[[ 47  58  57 -70 -69]
 [-26 -35 -36  -5  -6]
 [-27 -37 -38  -1  -2]]
->
[[ 58  57]
 [-35 -36]]

[[  2 -70  57  -8]
 [  2  54 -37  10]]
->
[[-70  57]
 [ 54 -37]]

[[-56 -63 -15]
 [ 57 -62  63]
 [-69 -43  31]]
->
[[-63 -15]
 [-62  63]]

[[ 48 -12 -34  10]
 [-32  82  64   5]]
->
[[-12 -34]
 [ 82  64]]

[[ 32  14  -6]
 [ 77  47 -50]
 [-37 -15   2]]
->
[[ 14  -6]
 [ 47 -50]]

[[-68  24  14  24 -20]
 [ 35  60 -49 -49  52]
 [-44  48  32 -43  56]
 [-36  56  45 -55 -20]
 [-33 -22  31  64 -66]]
->
[[ 24  14]
 [ 60 -49]]

[[ 44 -62  47]
 [ 46 -42  30]
 [ 39 -71  62]]
->
[[-62  47]
 [-42  30]]

[[-29 -37 -80]
 [-72  83  41]]
->
[[-37 -80]
 [ 83  41]]
---
[[ 29  70 -17]
 [-56 -23  53]]
->
[[-56 -23  53]
 [ 29  70 -17]]

[[ 52 -14 -41   7  37 -36   5  20 -49]
 [ 84  46 -60  10  45  -3  -1   6 -45]
 [-32 -40  77  -4  33 -12  51 -28   6]
 [-42  19  42  58  32 -60 -27 -34 -38]]
->
[[-42  19  42  58  32 -60 -27 -34 -38]
 [-32 -40  77  -4  33 -12  51 -28   6]
 [ 52 -14 -41   7  37 -36   5  20 -49]
 [ 84  46 -60  10  45  -3  -1   6 -45]]

[[ 25  -1  56 -37   5 -37  12 -39]
 [ 23  17  41 -67 -23 -54  32  42]
 [ 68  32 -20  36  41 -46 -35 -52]
 [-64  22  18  57 -43  14  47   8]
 [ 46  17  35  -2 -10  -4  -3 -66]
 [-15  63  23 -39 -37  72  -6 -37]
 [-40 -25  38   6  -7 -43  50  19]
 [-25 -64  29  74  67  30  20 -52]
 [-29  -4  75 -22  80 -46 -65  15]
 [-47  89  30  10  30 -30 -56   7]]
->
[[-64  22  18  57 -43  14  47   8]
 [-47  89  30  10  30 -30 -56   7]
 [-40 -25  38   6  -7 -43  50  19]
 [-29  -4  75 -22  80 -46 -65  15]
 [-25 -64  29  74  67  30  20 -52]
 [-15  63  23 -39 -37  72  -6 -37]
 [ 23  17  41 -67 -23 -54  32  42]
 [ 25  -1  56 -37   5 -37  12 -39]
 [ 46  17  35  -2 -10  -4  -3 -66]
 [ 68  32 -20  36  41 -46 -35 -52]]

[[-13   6  -9  -1  -9]
 [ 19  -5   1  -1   2]
 [-43  44  17  28  24]
 [ 17   5   8   3 -41]
 [ 67 -31   9 -18  56]]
->
[[-43  44  17  28  24]
 [-13   6  -9  -1  -9]
 [ 17   5   8   3 -41]
 [ 19  -5   1  -1   2]
 [ 67 -31   9 -18  56]]

[[ 19 -32 -35]
 [ 71  66  46]
 [-25 -44  21]
 [-27 -38 -25]]
->
[[-27 -38 -25]
 [-25 -44  21]
 [ 19 -32 -35]
 [ 71  66  46]]

[[  7  18  -9  69 -13 -21]
 [ -5  25   0  -1 -13 -13]]
->
[[ -5  25   0  -1 -13 -13]
 [  7  18  -9  69 -13 -21]]

[[ -1  20   2  28  -1 -36 -35]
 [-14  43  78  45  66 -61  15]
 [ 14  26 -34 -52  15  44  39]
 [-25  14  28 -37 -27 -30  37]
 [-48 -15  -5 -18   7  34  -5]]
->
[[-48 -15  -5 -18   7  34  -5]
 [-25  14  28 -37 -27 -30  37]
 [-14  43  78  45  66 -61  15]
 [ -1  20   2  28  -1 -36 -35]
 [ 14  26 -34 -52  15  44  39]]

[[ 11 -22  -2  16  27   7  -3   3  17  -4   3  12  14   0  16]
 [ 47 -33 -22  43  21  -5 -71 -18  25  11 -12  28  66  19  38]
 [  8 -24 -11 -52  23  23 -22  -2 -43   7  11  -3  -6   1  13]]
->
[[  8 -24 -11 -52  23  23 -22  -2 -43   7  11  -3  -6   1  13]
 [ 11 -22  -2  16  27   7  -3   3  17  -4   3  12  14   0  16]
 [ 47 -33 -22  43  21  -5 -71 -18  25  11 -12  28  66  19  38]]

[[-67 -27 -69]
 [-38 -39 -21]
 [-63 -20  -5]
 [ 53 -33  50]
 [  3  20  28]
 [ 15 -68  -8]
 [-47  36 -39]
 [ 35  36   7]]
->
[[-67 -27 -69]
 [-63 -20  -5]
 [-47  36 -39]
 [-38 -39 -21]
 [  3  20  28]
 [ 15 -68  -8]
 [ 35  36   7]
 [ 53 -33  50]]
---
[[-14  -9  54]
 [-67 -47 -32]]
->
[[-67 -47 -32]
 [-14  -9  54]]

[[ 15 -58  61  27  27 -37  57 -77 -54  70]
 [ 18  77   8 -31 -36 -28  -9 -56  25  42]
 [ 20   8  10 -38  -9  -2  43 -60  68 -31]]
->
[[ 15 -58  61  27  27 -37  57 -77 -54  70]
 [ 20   8  10 -38  -9  -2  43 -60  68 -31]
 [ 18  77   8 -31 -36 -28  -9 -56  25  42]]

[[-63 -34  71  -8]
 [ 19 -33  25 -29]
 [  9   4 -59  28]
 [ -8 -38   7 -62]
 [-84 -44   0  -1]
 [ 40  19 -66  12]
 [ 17  20 -35   2]
 [-12 -51   7 -43]
 [-45  -6  55  20]]
->
[[-12 -51   7 -43]
 [-84 -44   0  -1]
 [ -8 -38   7 -62]
 [-63 -34  71  -8]
 [ 19 -33  25 -29]
 [-45  -6  55  20]
 [  9   4 -59  28]
 [ 40  19 -66  12]
 [ 17  20 -35   2]]

[[ 22  -1  65  39 -42  30   0 -47 -48  19  46  36  38]
 [-46   9 -44  13  -7  27 -14  -2  37  24 -58  29  -5]
 [ -5 -27 -15 -28   8 -47 -11   9  15 -35   7 -36  -2]
 [ 47 -45  37  -2 -10 -13  25 -34 -24 -10  39  -6  -9]
 [ 34  -9   2   7  -9  15  37 -17  19  32 -20   1 -20]
 [ 14  -4  19  -9  18  26  34   2 -18   9  14  16 -25]]
->
[[ 47 -45  37  -2 -10 -13  25 -34 -24 -10  39  -6  -9]
 [ -5 -27 -15 -28   8 -47 -11   9  15 -35   7 -36  -2]
 [ 34  -9   2   7  -9  15  37 -17  19  32 -20   1 -20]
 [ 14  -4  19  -9  18  26  34   2 -18   9  14  16 -25]
 [ 22  -1  65  39 -42  30   0 -47 -48  19  46  36  38]
 [-46   9 -44  13  -7  27 -14  -2  37  24 -58  29  -5]]

[[-36  -7 -12 -11  23 -44  16  23  14   4]
 [ 25  38  19  -6 -32  11 -83 -46 -13 -70]
 [ 19  28  18   3 -36  17 -73 -59 -13 -57]
 [ 15  33  27  -3 -37  12 -68 -53 -16 -69]
 [-32 -11 -12 -16  32 -48  17  24  18   1]
 [-22 -12   7 -26  17 -39  10  26  18   0]
 [-25  -5 -13 -17  28 -49  14  28  23  -5]
 [ 27  41  18   4 -30  10 -70 -42 -15 -65]
 [ 26  42  26   3 -34  12 -83 -48  -6 -58]]
->
[[-22 -12   7 -26  17 -39  10  26  18   0]
 [-32 -11 -12 -16  32 -48  17  24  18   1]
 [-36  -7 -12 -11  23 -44  16  23  14   4]
 [-25  -5 -13 -17  28 -49  14  28  23  -5]
 [ 19  28  18   3 -36  17 -73 -59 -13 -57]
 [ 15  33  27  -3 -37  12 -68 -53 -16 -69]
 [ 25  38  19  -6 -32  11 -83 -46 -13 -70]
 [ 27  41  18   4 -30  10 -70 -42 -15 -65]
 [ 26  42  26   3 -34  12 -83 -48  -6 -58]]

[[ 29  34  -2  34 -66 -72 -41 -44  33  17 -46  33  39  26]
 [  4 -16   3  -1  20  22  12  -7   2 -20   3   2  -1 -20]
 [ -7  27 -41  16 -23 -21 -31  45  -3  -7  54  -1  -2  -3]
 [ 26 -18  38   4 -29 -35  -4 -25  25  35 -54  22  24  22]
 [  5  29 -17  18 -68 -73 -49  47  11  49  18  11  15  39]
 [  4  38  -9  15 -51 -55 -33  -8   9  30 -17  10  16  35]]
->
[[ 26 -18  38   4 -29 -35  -4 -25  25  35 -54  22  24  22]
 [  4 -16   3  -1  20  22  12  -7   2 -20   3   2  -1 -20]
 [ -7  27 -41  16 -23 -21 -31  45  -3  -7  54  -1  -2  -3]
 [  5  29 -17  18 -68 -73 -49  47  11  49  18  11  15  39]
 [ 29  34  -2  34 -66 -72 -41 -44  33  17 -46  33  39  26]
 [  4  38  -9  15 -51 -55 -33  -8   9  30 -17  10  16  35]]

[[ 57 -34  18 -10]
 [-28 -64 -17 -33]
 [-20  11  13  45]
 [ 56  19  33 -13]
 [-54   9 -28   2]
 [ 15  10  31  39]
 [-42 -48 -24 -32]
 [-40 -54 -24 -34]
 [-45 -25 -26 -23]
 [ 52 -10 -35 -28]]
->
[[-28 -64 -17 -33]
 [-40 -54 -24 -34]
 [-42 -48 -24 -32]
 [ 57 -34  18 -10]
 [-45 -25 -26 -23]
 [ 52 -10 -35 -28]
 [-54   9 -28   2]
 [ 15  10  31  39]
 [-20  11  13  45]
 [ 56  19  33 -13]]
